Below are the code and all the weights of a small trained network. Each question names an input and a target symbol and asks about switching units off, where a switched-off unit gives its printed mean instead of its output.

import numpy as np


def w(rows, s, z=0):
    codes = np.array(rows[::2]) - 128.0
    scale = np.full(codes.shape[1], s)
    scale[-1] = z or s
    return codes * scale


def norm(h):
    return h / np.sqrt((h * h).mean(-1, keepdims=True) + 1e-5)


def f(y):
    return np.maximum(y, 0)


def softmax(a):
    e = np.exp(a - a.max(-1, keepdims=True))
    return e / e.sum(-1, keepdims=True)


def log_softmax(a):
    a = a - a.max(-1, keepdims=True)
    return a - np.log(np.exp(a).sum(-1, keepdims=True))


def net(x, mask):
    ids = ['ΓΔΘΨΩαβζμστ'.index(c) for c in x.split()]
    T = len(ids)
    res = E[ids] + P[:T]
    u = 0
    for l in range(2):
        r = norm(res)
        for j in range(3):
            rows = slice(2 * j, 2 * j + 2)
            q, k, v = (r @ M[l][rows].T for M in (Q, K, V))
            z = softmax(np.where(np.tri(T) > 0, q @ k.T / 2**0.5, -1e9)) @ v
            o = O[l][rows]
            res = res + np.where(mask[u + j], z, o[:, -1]) @ o[:, :-1]
        u += 3
        y = f(norm(res) @ A[l][:, :-1].T + A[l][:, -1])
        res = res + np.where(mask[u : u + 12], y, B[l][:, -1]) @ B[l][:, :-1]
        u += 12
    return log_softmax(norm(res)[-1] @ U[:, :-1].T + U[:, -1])


Q, K, V, O, A, B = {}, {}, {}, {}, {}, {}
E = w([
[173,198,218,122,133,199],'Γ',
[160,199,70,101,126,2],'Δ',
[161,112,169,115,47,144],'Θ',
[89,183,211,79,144,128],'Ψ',
[116,90,11,152,126,167],'Ω',
[15,206,108,64,95,42],'α',
[83,136,181,56,73,118],'β',
[114,252,102,89,73,91],'ζ',
[152,170,139,127,146,56],'μ',
[157,253,180,167,160,127],'σ',
[142,58,199,103,134,67],'τ',
],0.015)
P = w([
[156,126,144,131,144,72],'0',
[156,136,87,131,156,74],'1',
[136,131,58,144,144,100],'2',
[150,153,58,108,160,103],'3',
[88,109,4,198,108,190],'4',
[116,143,14,142,130,161],'5',
[108,139,12,171,112,174],'6',
],0.0041)
Q[0] = w([
[152,70,64,82,254,169],'0.h0',
[187,46,118,85,169,185],'0.h0',
[170,64,135,207,100,178],'0.h1',
[167,64,224,159,168,133],'0.h1',
[184,124,149,89,223,119],'0.h2',
[178,199,123,74,126,103],'0.h2',
],0.0074)
K[0] = w([
[69,69,153,93,160,45],'0.h0',
[157,82,131,141,255,61],'0.h0',
[180,72,73,155,22,124],'0.h1',
[199,79,193,141,126,38],'0.h1',
[136,131,197,176,116,110],'0.h2',
[141,247,101,171,183,142],'0.h2',
],0.0077)
V[0] = w([
[249,75,133,120,81,130],'0.h0',
[54,190,113,153,92,188],'0.h0',
[38,137,95,200,54,89],'0.h1',
[162,69,39,157,1,105],'0.h1',
[126,178,138,187,120,152],'0.h2',
[117,213,95,117,214,139],'0.h2',
],0.0067)
O[0] = w([
[144,186,80,92,149,138,55],'0.h0',
[188,173,123,64,210,124,155],'0.h0',
[88,132,144,84,182,138,236],'0.h1',
[185,114,155,64,120,65,68],'0.h1',
[27,92,102,140,2,107,112],'0.h2',
[162,93,93,155,138,171,250],'0.h2',
],0.0074,0.0024)
A[0] = w([
[94,67,155,113,140,158,2],'0.n0',
[93,182,240,107,127,86,102],'0.n1',
[115,129,160,74,106,87,108],'0.n2',
[107,182,154,117,137,195,179],'0.n3',
[108,170,95,129,83,74,93],'0.n4',
[66,185,185,139,150,51,105],'0.n5',
[138,54,83,155,36,90,38],'0.n6',
[139,159,63,47,142,142,129],'0.n7',
[192,52,154,48,85,147,235],'0.n8',
[122,196,61,39,71,127,154],'0.n9',
[174,175,195,171,161,240,177],'0.n10',
[57,228,88,2,101,181,14],'0.n11',
],0.0074,0.00092)
B[0] = w([
[184,126,124,210,195,139,141],'0.n0',
[117,22,66,183,147,155,210],'0.n1',
[116,116,203,132,37,137,189],'0.n2',
[222,140,92,251,95,94,175],'0.n3',
[208,159,175,137,205,185,197],'0.n4',
[102,91,107,141,184,196,227],'0.n5',
[169,70,111,53,191,95,165],'0.n6',
[169,148,142,134,78,127,199],'0.n7',
[32,182,161,137,56,129,181],'0.n8',
[111,124,161,66,235,175,238],'0.n9',
[111,119,2,119,76,128,171],'0.n10',
[146,140,115,224,180,143,255],'0.n11',
],0.005,0.007)
Q[1] = w([
[91,142,2,170,136,167],'1.h0',
[161,15,190,65,3,51],'1.h0',
[164,196,96,173,141,181],'1.h1',
[220,135,133,53,138,149],'1.h1',
[173,181,241,125,130,108],'1.h2',
[111,122,121,170,18,168],'1.h2',
],0.0088)
K[1] = w([
[125,130,51,116,125,188],'1.h0',
[153,44,209,101,86,25],'1.h0',
[147,251,79,157,64,207],'1.h1',
[227,111,174,56,101,121],'1.h1',
[98,142,193,145,178,119],'1.h2',
[72,69,185,116,67,142],'1.h2',
],0.011)
V[1] = w([
[51,159,143,99,138,84],'1.h0',
[194,88,254,118,130,115],'1.h0',
[92,96,161,108,105,149],'1.h1',
[206,147,172,135,103,213],'1.h1',
[160,182,124,156,167,95],'1.h2',
[92,148,170,73,123,128],'1.h2',
],0.0083)
O[1] = w([
[93,146,161,133,249,123,119],'1.h0',
[75,179,88,163,98,96,3],'1.h0',
[157,173,84,125,161,137,58],'1.h1',
[148,141,152,79,85,125,108],'1.h1',
[145,119,151,158,136,132,237],'1.h2',
[134,112,85,159,105,142,57],'1.h2',
],0.011,0.003)
A[1] = w([
[143,120,159,144,131,228,230],'1.n0',
[133,124,159,90,161,183,187],'1.n1',
[194,160,111,152,133,147,127],'1.n2',
[72,149,111,122,142,43,63],'1.n3',
[126,76,120,71,120,137,43],'1.n4',
[171,189,83,165,136,123,51],'1.n5',
[88,96,100,163,189,110,253],'1.n6',
[181,149,103,181,152,164,114],'1.n7',
[224,82,123,169,160,100,187],'1.n8',
[138,168,47,94,2,79,106],'1.n9',
[101,106,133,71,186,96,166],'1.n10',
[113,70,95,121,143,67,85],'1.n11',
],0.0093,0.0021)
B[1] = w([
[123,166,58,80,139,50,249],'1.n0',
[164,129,106,178,180,131,220],'1.n1',
[96,118,90,172,39,94,187],'1.n2',
[196,45,39,116,73,45,183],'1.n3',
[142,104,132,64,89,74,148],'1.n4',
[169,86,124,136,74,85,152],'1.n5',
[176,126,177,55,135,162,254],'1.n6',
[155,123,182,166,107,77,196],'1.n7',
[38,152,80,125,101,193,243],'1.n8',
[80,171,254,84,212,135,181],'1.n9',
[64,49,205,162,146,178,205],'1.n10',
[145,140,156,108,127,29,172],'1.n11',
],0.0069,0.0063)
U = w([
[183,123,173,62,39,192,185],'Γ',
[104,80,125,129,123,2,109],'Δ',
[204,223,99,137,165,88,82],'Θ',
[122,85,22,192,127,181,69],'Ψ',
[119,123,142,152,95,137,99],'Ω',
[109,107,176,144,219,162,254],'α',
[28,170,51,76,122,133,102],'β',
[61,197,202,61,95,103,131],'ζ',
[50,102,200,198,74,144,98],'μ',
[156,17,94,29,100,185,48],'σ',
[120,119,134,133,104,139,45],'τ',
],0.0097,0.0031)

Each question gives the input, a string of symbols that net reads in full, and the target symbol t.
The units are the heads (2 rows each of Q, K, V and O) and the neurons (one row each of A and B). Each row of codes is followed by its name. A weight is (code - 128) times the scale printed after its matrix; where a second scale follows, it is the last column's (O, A, B and U).
mask holds one flag per unit, layer by layer, with each layer's heads first. A switched-off unit (its flag False) gives its mean, the last column of its rows in O or B, instead of its output. The means were averaged over made-up inputs and are rounded, as every weight is.
A unit's drop is (log p(t) with every unit on - log p(t) with that unit switched off) / (log p(t) with every unit on - log p(t) with every unit switched off).
The circuit of an input: a set's keep is (log p(t) with only the set's units on - log p(t) with every unit switched off) / (log p(t) with every unit on - log p(t) with every unit switched off). Starting from the 12 units with the biggest drops (on a tie, the unit counted first), units are removed one at a time, each time the one whose removal leaves the highest keep (on an exact tie, the one counted first), for as long as the keep stays at least 0.8.
units of the circuit, in order: the units of the circuit, biggest drop first
unit that matters most: the unit with the biggest drop
k most important neurons: the k neurons with the biggest drops, biggest first
k most important neurons of layer l: the k neurons of layer l with the biggest drops, biggest first
heads that matter: for each layer, one digit per head in row order, 1 if its drop is at least 0.15 and else 0, layers parted by /
input σ β β, target σ: 2 most important neurons	0.n10, 0.n11
input Γ μ ζ β τ μ, target Γ: units of the circuit, in order	1.h1, 1.h0, 0.n11
input Γ Ψ σ Δ Δ, target σ: units of the circuit, in order	1.h0, 0.h2, 0.n9
input ζ Θ σ α Δ Ψ Δ, target Ψ: heads that matter	011 / 100
input σ Γ τ Δ, target Γ: heads that matter	000 / 110
input α τ Δ β β, target α: units of the circuit, in order	0.n11, 0.h1, 1.h0
input μ Ω σ μ, target σ: units of the circuit, in order	1.h0, 1.n8
input Γ μ μ Γ Δ β, target Γ: units of the circuit, in order	1.h0, 1.h1, 0.n3, 0.n11
input α α μ σ, target Ψ: heads that matter	000 / 100
input Θ Γ α Ψ β, target Ψ: units of the circuit, in order	0.h1, 0.n11, 0.n3, 1.n0
input β τ β μ, target μ: most important neuron	1.n0
input τ Δ ζ σ μ, target σ: units of the circuit, in order	1.h0, 0.n11, 0.h2
input ζ Θ Δ β, target Θ: 3 most important neurons	0.n9, 0.n11, 1.n0
input ζ σ β, target σ: unit that matters most	0.h1
input μ Ω Γ μ, target Γ: units of the circuit, in order	1.h0, 1.h1
input Ψ Δ ζ Ψ μ, target Ψ: heads that matter	010 / 100
input β Ω α Ψ Δ, target Ψ: units of the circuit, in order	0.h1, 1.n8, 1.h0
input Ω Θ Γ β, target Γ: heads that matter	100 / 110
input α σ β ζ Δ, target σ: 2 most important neurons of layer 1	1.n8, 1.n9
input α Ω Ψ μ, target Ψ: most important neuron	1.n8
input τ τ β Δ Δ Δ, target Δ: heads that matter	011 / 110
input β Θ μ, target Θ: heads that matter	110 / 010
input β μ α Ψ, target Ψ: 2 most important neurons	0.n10, 0.n3
